Here is a tiny trained network, its code and every weight. The questions are about switching its units off for an input and a target symbol, where a switched-off unit gives its printed mean instead of its output.

import numpy as np


def w(rows, s, z=0):
    codes = np.array(rows[::2]) - 128.0
    scale = np.full(codes.shape[1], s)
    scale[-1] = z or s
    return codes * scale


def norm(h):
    return h / np.sqrt((h * h).mean(-1, keepdims=True) + 1e-5)


def f(y):
    return y / 2 * (1 + np.tanh(0.7978845608 * (y + 0.044715 * y**3)))


def softmax(a):
    e = np.exp(a - a.max(-1, keepdims=True))
    return e / e.sum(-1, keepdims=True)


def log_softmax(a):
    a = a - a.max(-1, keepdims=True)
    return a - np.log(np.exp(a).sum(-1, keepdims=True))


def net(x, mask):
    ids = ['αγεζηθλμξστφψω'.index(c) for c in x.split()]
    T = len(ids)
    res = E[ids] + P[:T]
    u = 0
    for l in range(2):
        r = norm(res)
        for j in range(3):
            rows = slice(2 * j, 2 * j + 2)
            q, k, v = (r @ M[l][rows].T for M in (Q, K, V))
            z = softmax(np.where(np.tri(T) > 0, q @ k.T / 2**0.5, -1e9)) @ v
            o = O[l][rows]
            res = res + np.where(mask[u + j], z, o[:, -1]) @ o[:, :-1]
        u += 3
        y = f(norm(res) @ A[l][:, :-1].T + A[l][:, -1])
        res = res + np.where(mask[u : u + 4], y, B[l][:, -1]) @ B[l][:, :-1]
        u += 4
    return log_softmax(norm(res)[-1] @ U[:, :-1].T + U[:, -1])


Q, K, V, O, A, B = {}, {}, {}, {}, {}, {}
E = w([
[174,114,119,115,147,226,157,176],'α',
[155,125,165,145,83,133,67,121],'γ',
[137,103,166,169,155,141,151,171],'ε',
[153,120,143,132,120,122,163,134],'ζ',
[118,126,150,115,132,85,92,156],'η',
[142,151,145,106,160,131,80,98],'θ',
[138,131,156,202,72,116,132,88],'λ',
[121,167,156,169,101,111,68,123],'μ',
[93,109,156,141,106,184,110,133],'ξ',
[124,121,128,141,23,137,130,145],'σ',
[251,116,124,130,208,169,128,109],'τ',
[124,193,158,148,136,164,147,120],'φ',
[107,161,179,136,70,146,105,118],'ψ',
[146,152,157,91,128,150,107,146],'ω',
],0.027)
P = w([
[107,107,27,93,161,93,134,110],'0',
[187,64,254,86,50,176,179,97],'1',
[181,86,115,197,112,138,127,236],'2',
[176,75,243,84,68,163,175,104],'3',
[174,98,112,202,104,138,112,235],'4',
[178,78,236,87,75,162,167,102],'5',
[154,125,115,202,87,145,101,219],'6',
[169,91,229,90,81,157,163,96],'7',
[159,129,105,200,92,155,100,218],'8',
[172,99,219,91,82,159,151,86],'9',
[140,129,99,191,103,155,90,216],'10',
[172,106,217,90,82,160,148,84],'11',
[136,138,94,190,99,154,92,215],'12',
],0.013)
Q[0] = w([
[111,115,90,175,111,137,126,122],'L0H0',
[166,185,84,247,125,168,110,193],'L0H0',
[106,149,124,144,95,90,54,247],'L0H1',
[113,94,34,127,112,208,81,172],'L0H1',
[135,161,129,150,150,155,125,186],'L0H2',
[101,165,16,139,73,144,118,153],'L0H2',
],0.011)
K[0] = w([
[102,97,121,159,93,141,125,141],'L0H0',
[75,114,4,126,157,123,142,114],'L0H0',
[73,109,112,127,120,107,107,132],'L0H1',
[116,102,38,128,121,183,114,141],'L0H1',
[98,126,90,120,179,149,116,134],'L0H2',
[79,128,57,108,126,161,127,139],'L0H2',
],0.015)
V[0] = w([
[171,211,180,116,118,98,141,121],'L0H0',
[75,151,152,204,185,222,169,98],'L0H0',
[159,127,163,71,45,176,107,85],'L0H1',
[254,176,148,179,79,95,124,123],'L0H1',
[164,75,84,168,124,135,34,206],'L0H2',
[232,117,215,157,142,94,136,122],'L0H2',
],0.0071)
O[0] = w([
[235,128,137,1,174,194,72,197,145],'L0H0',
[65,79,161,145,166,60,95,105,92],'L0H0',
[137,56,112,138,203,131,235,186,190],'L0H1',
[71,92,101,25,226,218,98,153,229],'L0H1',
[99,136,120,136,116,149,94,111,135],'L0H2',
[70,142,101,54,114,183,188,163,254],'L0H2',
],0.0081,0.0084)
A[0] = w([
[96,67,94,41,125,134,152,85,47],'L0N0',
[89,2,224,38,85,159,63,141,43],'L0N1',
[152,170,49,127,237,163,92,170,91],'L0N2',
[169,74,82,130,229,252,124,73,6],'L0N3',
],0.0062,0.002)
B[0] = w([
[151,196,190,28,200,111,197,118,168],'L0N0',
[229,247,76,182,206,228,254,58,235],'L0N1',
[156,93,75,244,34,159,74,192,190],'L0N2',
[22,112,222,185,64,21,174,97,254],'L0N3',
],0.0073,0.0051)
Q[1] = w([
[189,113,131,143,127,143,139,191],'L1H0',
[117,144,78,148,119,161,90,155],'L1H0',
[130,162,195,37,153,82,212,22],'L1H1',
[96,95,211,109,134,110,184,101],'L1H1',
[62,167,119,129,95,155,163,149],'L1H2',
[138,158,153,6,139,87,167,59],'L1H2',
],0.013)
K[1] = w([
[174,95,200,88,54,123,152,110],'L1H0',
[139,128,61,134,40,1,154,160],'L1H0',
[124,119,206,63,155,224,113,150],'L1H1',
[115,67,230,146,147,185,134,127],'L1H1',
[62,160,73,109,85,83,214,154],'L1H2',
[149,172,240,69,139,184,153,190],'L1H2',
],0.0096)
V[1] = w([
[73,102,179,131,148,92,141,131],'L1H0',
[141,149,146,105,149,176,179,115],'L1H0',
[145,155,228,145,72,81,71,173],'L1H1',
[167,199,82,126,152,9,160,84],'L1H1',
[157,201,150,166,126,152,219,186],'L1H2',
[63,217,154,97,60,85,163,110],'L1H2',
],0.013)
O[1] = w([
[108,53,208,150,124,138,105,142,89],'L1H0',
[93,153,114,91,119,117,63,22,252],'L1H0',
[185,122,218,14,200,102,203,214,34],'L1H1',
[102,186,82,129,237,64,166,81,142],'L1H1',
[78,149,47,160,177,3,134,225,200],'L1H2',
[80,238,183,191,104,255,173,197,101],'L1H2',
],0.0093,0.011)
A[1] = w([
[134,46,232,133,47,220,93,153,51],'L1N0',
[88,172,109,79,49,101,123,69,104],'L1N1',
[255,167,44,98,170,124,120,83,3],'L1N2',
[57,32,85,251,148,95,137,185,28],'L1N3',
],0.0088,0.0048)
B[1] = w([
[44,138,62,52,161,90,93,162,209],'L1N0',
[196,116,222,166,188,76,164,166,254],'L1N1',
[149,111,205,228,87,162,7,169,213],'L1N2',
[175,199,209,60,46,54,67,78,163],'L1N3',
],0.011,0.0041)
U = w([
[44,90,91,112,31,149,73,187,33],'α',
[243,154,194,183,121,195,107,74,103],'γ',
[63,156,195,75,71,50,58,124,154],'ε',
[130,79,132,98,174,88,187,162,254],'ζ',
[187,129,84,120,121,74,58,200,72],'η',
[125,161,200,70,237,94,66,67,95],'θ',
[108,104,241,215,101,60,173,86,174],'λ',
[99,182,77,202,179,109,112,104,110],'μ',
[49,114,161,163,114,253,119,67,82],'ξ',
[181,149,118,164,8,154,166,150,87],'σ',
[121,44,97,138,107,124,53,49,107],'τ',
[19,134,244,145,141,123,115,180,192],'φ',
[186,223,203,105,139,176,184,101,112],'ψ',
[191,185,120,14,116,195,79,116,95],'ω',
],0.013,0.0044)

Each question gives the input, a string of symbols that net reads in full, and the target symbol t.
The units are the heads (2 rows each of Q, K, V and O) and the neurons (one row each of A and B). Each row of codes is followed by its name. A weight is (code - 128) times the scale printed after its matrix; where a second scale follows, it is the last column's (O, A, B and U).
mask holds one flag per unit, layer by layer, with each layer's heads first. A switched-off unit (its flag False) gives its mean, the last column of its rows in O or B, instead of its output. The means were averaged over made-up inputs and are rounded, as every weight is.
A unit's drop is (log p(t) with every unit on - log p(t) with that unit switched off) / (log p(t) with every unit on - log p(t) with every unit switched off).
The circuit of an input: a set's keep is (log p(t) with only the set's units on - log p(t) with every unit switched off) / (log p(t) with every unit on - log p(t) with every unit switched off). Starting from the 12 units with the biggest drops (on a tie, the unit counted first), units are removed one at a time, each time the one whose removal leaves the highest keep (on an exact tie, the one counted first), for as long as the keep stays at least 0.8.
units of the circuit, in order: the units of the circuit, biggest drop first
unit that matters most: the unit with the biggest drop
k most important neurons: the k neurons with the biggest drops, biggest first
which heads matter: for each layer, one digit per head in row order, 1 if its drop is at least 0.15 and else 0, layers parted by /
input γ ζ τ α λ ω ψ ξ λ, target α: unit that matters most => L1H1
input μ τ ζ ζ γ τ τ ζ ζ μ, target μ: units of the circuit, in order => (L0N1, L1H2)
input φ ψ τ ζ ξ τ ζ ω τ ω θ τ τ, target θ: which heads matter => 111 / 010
input ω λ ζ τ ζ ζ η θ ζ α λ ε, target ε: units of the circuit, in order => (L1N3, L1H2)
input ζ η ζ ψ η ζ τ, target μ: units of the circuit, in order => (L1H1, L0H1)
input ζ τ ζ ζ ζ ζ γ ζ λ ζ ζ τ ψ, target μ: units of the circuit, in order => (L0H1, L1H1, L0H2)
input τ ζ ζ γ φ, target τ: which heads matter => 000 / 001
input λ ζ τ η ω γ γ ζ ψ τ ζ, target ξ: units of the circuit, in order => (L1H2, L0N1)
input ξ λ ζ, target λ: which heads matter => 110 / 000
input ω ω ζ θ τ, target η: which heads matter => 111 / 011
input γ θ θ γ ζ ω γ, target α: which heads matter => 110 / 010
input τ μ ζ τ ε ζ γ τ ζ ζ ζ ε ω, target τ: which heads matter => 000 / 001
input τ ζ ζ μ ε ζ λ η ζ λ γ ε λ, target τ: 3 most important neurons => (L0N3, L0N2, L0N1)
input α ζ ζ τ ξ τ ζ ω ψ, target ε: unit that matters most => L0H0
input τ ψ ζ τ φ ζ τ τ λ τ α σ, target σ: which heads matter => 000 / 011
input τ γ ε μ λ μ λ ζ ζ, target τ: units of the circuit, in order => (L0N3, L0N2, L1H2, L0N1)
input ω τ η λ ζ γ ξ θ ζ η, target η: units of the circuit, in order => (L1H2, L0H0, L0N1, L1H1)
input η λ ζ ζ ζ γ ζ ξ ζ, target ψ: units of the circuit, in order => (L0H1, L1H1, L1H2)
input λ λ γ λ μ λ ζ ε θ, target ξ: units of the circuit, in order => (L1H2, L0N1, L0H0)
input μ ω ζ ξ τ τ ζ θ γ ζ ζ, target ω: unit that matters most => L0N1
input γ θ ζ ζ ζ ζ, target ζ: which heads matter => 010 / 001
input α λ λ ζ τ τ γ τ λ τ α ε τ, target ε: which heads matter => 100 / 000
input γ ζ λ ζ ω ζ τ λ ζ γ τ, target α: which heads matter => 101 / 010
input ε ξ θ ζ ζ γ ξ, target φ: which heads matter => 110 / 111
